Below are the code and all the weights of a small trained network. Each question names an input and a target symbol and asks about switching units off, where a switched-off unit gives its printed mean instead of its output.

import numpy as np


def w(rows, s, z=0):
    codes = np.array(rows[::2]) - 128.0
    scale = np.full(codes.shape[1], s)
    scale[-1] = z or s
    return codes * scale


def f(y):
    return y / 2 * (1 + np.tanh(0.7978845608 * (y + 0.044715 * y**3)))


def softmax(a):
    e = np.exp(a - a.max(-1, keepdims=True))
    return e / e.sum(-1, keepdims=True)


def log_softmax(a):
    a = a - a.max(-1, keepdims=True)
    return a - np.log(np.exp(a).sum(-1, keepdims=True))


def net(x, mask):
    ids = ['ΓΔΣΩβεηθμξ'.index(c) for c in x.split()]
    T = len(ids)
    res = E[ids] + P[:T]
    u = 0
    for l in range(3):
        q, k, v = (res @ M[l].T for M in (Q, K, V))
        z = softmax(np.where(np.tri(T) > 0, q @ k.T / 4**0.5, -1e9)) @ v
        res = res + np.where(mask[u], z, O[l][:, -1]) @ O[l][:, :-1]
        u += 1
        y = f(res @ A[l][:, :-1].T + A[l][:, -1])
        res = res + np.where(mask[u : u + 4], y, B[l][:, -1]) @ B[l][:, :-1]
        u += 4
    return log_softmax(res[-1] @ U[:, :-1].T + U[:, -1])


Q, K, V, O, A, B = {}, {}, {}, {}, {}, {}
E = w([
[192,58,58,160,108,100,143,177,187,125],'Γ',
[55,77,127,120,131,199,85,183,116,65],'Δ',
[129,89,153,123,124,103,119,131,58,125],'Σ',
[116,67,76,169,170,154,188,117,114,145],'Ω',
[107,97,97,104,123,108,102,157,249,95],'β',
[125,135,85,81,180,171,72,76,138,101],'ε',
[158,49,198,109,182,142,146,99,117,133],'η',
[150,103,131,79,122,219,126,125,160,185],'θ',
[230,180,68,112,130,92,104,32,94,135],'μ',
[45,86,81,155,157,114,164,55,148,56],'ξ',
],0.016)
P = w([
[95,212,172,193,154,217,164,212,143,123],'0',
[74,149,133,213,134,202,113,120,112,187],'1',
[73,133,116,206,140,195,97,103,120,183],'2',
[99,111,111,196,143,184,97,102,120,172],'3',
[111,96,107,176,146,197,97,92,124,156],'4',
[129,74,97,181,152,178,121,96,118,135],'5',
[136,68,67,160,169,197,119,96,121,141],'6',
[141,55,77,160,147,204,112,54,135,145],'7',
[159,41,60,148,154,196,111,48,129,142],'8',
[186,39,70,132,174,195,119,72,171,133],'9',
[212,52,55,109,190,200,108,83,182,100],'10',
[227,46,39,77,197,207,105,81,187,85],'11',
[237,24,48,106,182,189,107,66,193,110],'12',
[253,25,80,69,190,216,108,61,195,98],'13',
],0.0056)
Q[0] = w([
[186,234,121,20,174,90,119,145,154,118],'0.h1',
[107,213,210,45,33,31,92,125,119,132],'0.h1',
[68,233,218,254,59,62,152,195,68,113],'0.h1',
[103,86,90,186,167,201,79,29,156,200],'0.h1',
],0.0066)
K[0] = w([
[95,161,163,142,152,158,64,53,190,132],'0.h1',
[187,176,102,216,254,185,167,163,31,152],'0.h1',
[71,185,182,164,123,89,31,213,26,213],'0.h1',
[181,75,6,148,26,114,182,55,177,114],'0.h1',
],0.0053)
V[0] = w([
[90,75,143,214,159,157,103,108,118,52],'0.h1',
[161,61,26,119,61,97,144,215,207,166],'0.h1',
[157,183,142,203,100,104,57,191,156,174],'0.h1',
[138,255,186,199,42,148,117,169,54,185],'0.h1',
],0.0049)
O[0] = w([
[49,64,81,154,41,233,7,79,113,33,167],'0.h1',
[131,168,50,83,145,97,55,172,97,66,255],'0.h1',
[231,90,133,160,201,59,125,132,117,127,122],'0.h1',
[97,231,150,70,157,158,168,254,166,127,6],'0.h1',
],0.0068,0.0073)
A[0] = w([
[165,212,183,254,98,129,147,91,137,175,3],'0.n1',
[169,213,139,135,139,105,101,71,99,90,2],'0.n2',
[157,125,91,164,167,138,150,162,77,174,23],'0.n3',
[89,162,69,162,148,142,131,129,138,161,76],'0.n4',
],0.0097,0.0065)
B[0] = w([
[168,189,128,116,106,85,63,166,120,111,88],'0.n1',
[79,94,190,104,143,185,183,2,97,115,247],'0.n2',
[146,94,152,154,81,132,202,24,30,61,3],'0.n3',
[45,147,189,196,110,88,230,174,175,83,74],'0.n4',
],0.0076,0.00039)
Q[1] = w([
[161,45,61,96,126,149,103,144,16,138],'1.h1',
[164,28,140,112,251,254,117,44,140,114],'1.h1',
[80,163,214,93,190,200,187,62,163,111],'1.h1',
[70,184,114,59,62,87,111,171,188,151],'1.h1',
],0.0081)
K[1] = w([
[112,58,86,20,46,121,73,125,170,100],'1.h1',
[170,72,72,130,187,25,110,73,189,132],'1.h1',
[137,255,116,206,19,202,117,223,186,191],'1.h1',
[110,224,114,159,116,223,129,163,83,206],'1.h1',
],0.0077)
V[1] = w([
[165,128,188,198,191,159,105,182,61,117],'1.h1',
[201,55,221,72,171,179,97,93,110,126],'1.h1',
[17,205,172,75,159,96,101,137,121,55],'1.h1',
[120,93,111,105,199,86,176,103,254,138],'1.h1',
],0.0063)
O[1] = w([
[190,49,146,194,137,67,80,127,42,85,87],'1.h1',
[55,86,87,68,182,165,96,198,13,89,132],'1.h1',
[5,93,138,122,107,127,71,5,78,178,2],'1.h1',
[48,2,110,187,150,66,97,88,205,185,171],'1.h1',
],0.0066,0.009)
A[1] = w([
[108,151,119,168,67,157,187,166,133,167,168],'1.n1',
[170,132,127,1,170,160,113,150,192,150,251],'1.n2',
[221,118,156,147,206,124,158,75,126,190,111],'1.n3',
[103,128,120,114,127,59,132,98,150,52,59],'1.n4',
],0.0081,0.0031)
B[1] = w([
[133,82,129,114,127,133,229,167,184,150,123],'1.n1',
[94,74,82,168,119,116,141,101,40,163,255],'1.n2',
[83,140,32,20,81,116,122,218,66,57,180],'1.n3',
[177,93,231,129,59,179,158,172,147,254,145],'1.n4',
],0.0086,0.0088)
Q[2] = w([
[241,232,238,137,118,104,155,133,201,90],'2.h1',
[43,164,237,3,2,237,184,172,34,191],'2.h1',
[181,181,240,155,121,243,107,47,177,114],'2.h1',
[77,193,41,172,102,79,89,145,77,202],'2.h1',
],0.0064)
K[2] = w([
[59,224,220,124,215,156,165,187,161,92],'2.h1',
[67,160,133,116,117,125,152,185,149,93],'2.h1',
[170,151,248,128,109,103,127,167,195,147],'2.h1',
[81,140,80,2,57,52,121,122,48,153],'2.h1',
],0.0079)
V[2] = w([
[145,133,89,91,94,132,82,185,171,182],'2.h1',
[120,146,144,119,220,111,127,149,225,38],'2.h1',
[172,67,137,165,83,159,129,210,120,213],'2.h1',
[179,183,80,71,2,18,133,119,117,110],'2.h1',
],0.0066)
O[2] = w([
[181,167,212,244,113,146,71,91,181,108,204],'2.h1',
[110,1,12,59,79,74,112,164,158,121,2],'2.h1',
[167,91,164,143,106,135,117,159,160,192,202],'2.h1',
[124,115,142,154,79,196,155,54,99,111,202],'2.h1',
],0.0086,0.0067)
A[2] = w([
[103,34,117,215,126,112,152,145,79,168,1],'2.n1',
[159,201,67,114,164,197,92,118,104,157,3],'2.n2',
[83,89,254,33,217,110,125,63,94,147,76],'2.n3',
[25,222,86,156,180,141,110,153,101,183,19],'2.n4',
],0.0082,0.0037)
B[2] = w([
[113,204,145,120,168,166,122,147,229,105,254],'2.n1',
[147,112,173,176,93,109,121,145,161,99,222],'2.n2',
[50,159,11,145,85,78,107,201,151,169,140],'2.n3',
[143,223,84,110,143,202,107,105,174,138,142],'2.n4',
],0.012,0.0068)
U = w([
[41,97,168,87,178,107,89,11,183,167,221],'Γ',
[118,215,235,156,188,64,100,132,95,165,214],'Δ',
[134,146,160,89,115,213,170,154,121,227,103],'Σ',
[124,30,189,148,122,129,143,147,157,81,191],'Ω',
[55,79,176,37,203,197,51,172,156,50,50],'β',
[85,195,124,85,116,162,108,115,173,82,2],'ε',
[20,142,129,189,169,158,254,124,140,80,89],'η',
[97,102,110,79,212,121,107,114,103,153,171],'θ',
[51,115,196,80,152,122,176,101,240,97,104],'μ',
[99,89,74,165,95,134,183,192,147,143,70],'ξ',
],0.0047,0.0059)

Each question gives the input, a string of symbols that net reads in full, and the target symbol t.
The units are the heads (4 rows each of Q, K, V and O) and the neurons (one row each of A and B). Each row of codes is followed by its name. A weight is (code - 128) times the scale printed after its matrix; where a second scale follows, it is the last column's (O, A, B and U).
mask holds one flag per unit, layer by layer, with each layer's heads first. A switched-off unit (its flag False) gives its mean, the last column of its rows in O or B, instead of its output. The means were averaged over made-up inputs and are rounded, as every weight is.
A unit's drop is (log p(t) with every unit on - log p(t) with that unit switched off) / (log p(t) with every unit on - log p(t) with every unit switched off).
The circuit of an input: a set's keep is (log p(t) with only the set's units on - log p(t) with every unit switched off) / (log p(t) with every unit on - log p(t) with every unit switched off). Starting from the 12 units with the biggest drops (on a tie, the unit counted first), units are removed one at a time, each time the one whose removal leaves the highest keep (on an exact tie, the one counted first), for as long as the keep stays at least 0.8.
circuit, biggest first: the units of the circuit, biggest drop first
k most important neurons: the k neurons with the biggest drops, biggest first
k most important neurons of layer l: the k neurons of layer l with the biggest drops, biggest first
drop when u is switched off: that unit's drop, to one decimal
input Γ η Γ Δ β Δ Ω ξ ε θ, target Γ: circuit, biggest first -> (1.h1; 0.h1)
input Γ ε Σ Γ θ Γ μ Ω θ θ Σ Σ, target Δ: circuit, biggest first -> (1.n2; 2.h1)
input Γ θ μ μ Δ μ ε, target η: circuit, biggest first -> (2.h1; 1.n3; 0.n2)
input Γ μ μ, target η: circuit, biggest first -> (2.h1; 1.n3; 0.n2)
input η Δ Γ ε Ω μ μ θ, target η: 3 most important neurons -> (1.n3; 1.n2; 0.n2)
input Γ ε Ω Γ μ θ θ β Γ μ θ Γ μ Γ, target η: circuit, biggest first -> (1.n3; 2.h1; 0.n2)
input η ε μ β Σ, target Γ: most important neuron -> (1.n2)
input ε Ω η Δ, target β: circuit, biggest first -> (1.h1; 2.h1; 1.n2)
input μ η ε η η η η Δ, target β: circuit, biggest first -> (1.h1; 2.h1)
input Σ μ Γ, target η: circuit, biggest first -> (2.h1; 0.n2)
input μ Δ Δ Γ μ μ η μ Ω μ, target η: circuit, biggest first -> (2.h1; 1.n3; 0.n2)
input θ Δ ξ η η ε μ Γ Γ Γ θ Σ, target Δ: circuit, biggest first -> (2.h1; 1.n2; 0.n4)
input θ Ω θ Σ η θ ε η θ μ η ξ μ β, target Γ: 2 most important neurons -> (1.n3; 1.n2)
input ξ η β θ β η Σ θ ξ ε θ, target Γ: circuit, biggest first -> (1.h1)
input θ μ θ η Γ ε β μ Γ Γ ε, target Ω: circuit, biggest first -> (2.n2; 2.n1)
input θ Σ θ Δ, target Δ: circuit, biggest first -> (2.h1; 1.n2)
input Δ η η η Ω, target β: 2 most important neurons of layer 1 -> (1.n2; 1.n4)
input Ω Γ Γ θ Ω Γ Γ η Γ Ω Γ μ, target Ω: 3 most important neurons -> (2.n2; 2.n1; 1.n3)
input ε ε Ω Γ β η Γ Σ η Δ Ω θ ε, target Δ: 2 most important neurons of layer 0 -> (0.n4; 0.n3)
input Σ μ ε, target η: most important neuron of layer 0 -> (0.n1)
input Ω ε θ μ θ μ β θ Ω Σ ε θ Ω, target Δ: 2 most important neurons of layer 0 -> (0.n4; 0.n2)
input μ ξ Ω Σ Δ μ η β Δ ξ μ ξ Σ ε, target Γ: 2 most important neurons of layer 1 -> (1.n3; 1.n2)
input β Ω Σ Γ Γ ξ Γ η μ η Γ μ, target Ω: 2 most important neurons of layer 2 -> (2.n2; 2.n1)
input β β Ω ε η ε Δ ξ Σ, target Γ: drop when 1.h1 is switched off -> 0.6
input Γ θ Γ ξ β, target Γ: drop when 0.n3 is switched off -> 0.0
input μ μ Γ ξ η Σ β ξ ε, target Γ: drop when 0.h1 is switched off -> 0.2
